Here is a tiny trained network, its code and every weight. The questions are about switching its units off for an input and a class, where a switched-off unit gives its printed mean instead of its output.

import numpy as np


def w(rows, s, z=0):
    codes = np.array(rows[::2]) - 128.0
    scale = np.full(codes.shape[1], s)
    scale[-1] = z or s
    return codes * scale


def f(y):
    return np.maximum(y, 0)


def log_softmax(a):
    a = a - a.max(-1, keepdims=True)
    return a - np.log(np.exp(a).sum(-1, keepdims=True))


def net(x, mask):
    res = np.array(x, float).reshape(1, 5) / 4 @ E
    y = f(res @ A[0][:, :-1].T + A[0][:, -1])
    res = res + np.where(mask, y, B[0][:, -1]) @ B[0][:, :-1]
    return log_softmax(res[-1] @ U[:, :-1].T + U[:, -1])


A, B = {}, {}
E = w([
[128,128,128,123],'x0',
[144,249,120,255],'x1',
[232,51,203,158],'x2',
[25,172,231,144],'x3',
[130,127,127,128],'x4',
],0.007)
A[0] = w([
[132,158,1,88,158],'neuron 1',
[169,147,125,168,1],'neuron 2',
[222,40,117,68,163],'neuron 3',
[70,95,156,87,219],'neuron 4',
[181,158,110,178,216],'neuron 5',
[66,208,129,168,128],'neuron 6',
[182,150,160,187,84],'neuron 7',
],0.0093,0.003)
B[0] = w([
[173,120,223,28,213],'neuron 1',
[199,73,156,55,149],'neuron 2',
[98,35,52,213,255],'neuron 3',
[177,134,173,46,208],'neuron 4',
[87,191,199,73,208],'neuron 5',
[1,123,75,184,234],'neuron 6',
[176,136,173,50,182],'neuron 7',
],0.0082,0.007)
U = w([
[198,119,148,89,253],'0',
[121,203,167,82,124],'1',
[92,118,25,251,2],'2',
],0.011,0.00097)

Each question gives the input, the list of numbers given to net, and the class t.
The units are the neurons (one row each of A and B). Each row of codes is followed by its name. A weight is (code - 128) times the scale printed after its matrix; where a second scale follows, it is the last column's (A, B and U).
mask holds one flag per neuron, in row order. A switched-off neuron (its flag False) gives its mean, the last column of its row in B, instead of its output. The means were averaged over made-up inputs and are rounded, as every weight is.
A unit's drop is (log p(t) with every unit on - log p(t) with that unit switched off) / (log p(t) with every unit on - log p(t) with every unit switched off).
The circuit of an input: a set's keep is (log p(t) with only the set's units on - log p(t) with every unit switched off) / (log p(t) with every unit on - log p(t) with every unit switched off). Starting from all 7 units, units are removed one at a time, each time the one whose removal leaves the highest keep (on an exact tie, the one counted first), for as long as the keep stays at least 0.8.
circuit, biggest first: the units of the circuit, biggest drop first
k most important neurons: the k neurons with the biggest drops, biggest first
drop of u: that unit's drop, to one decimal
input [8,6,-1,8,-3], class 2: 2 most important neurons => neuron 6; neuron 1
input [-6,1,-7,8,8], class 2: circuit, biggest first => neuron 6
input [-5,2,-7,5,3], class 2: 3 most important neurons => neuron 6; neuron 5; neuron 7
input [7,8,-4,0,8], class 1: 3 most important neurons => neuron 3; neuron 5; neuron 1
input [-7,7,-5,-1,0], class 1: 2 most important neurons => neuron 3; neuron 1
input [1,5,-6,-3,2], class 1: 3 most important neurons => neuron 1; neuron 3; neuron 5
input [-7,8,-1,0,-7], class 1: 4 most important neurons => neuron 3; neuron 5; neuron 7; neuron 2
input [-7,-1,4,0,4], class 2: 3 most important neurons => neuron 1; neuron 3; neuron 4
input [5,6,-2,-8,6], class 1: 2 most important neurons => neuron 5; neuron 3
input [8,6,-4,-5,4], class 1: drop of neuron 1 => 0.1
input [-2,4,-5,-2,-3], class 1: drop of neuron 3 => 1.1
input [-2,7,-3,-7,0], class 1: drop of neuron 5 => 0.2
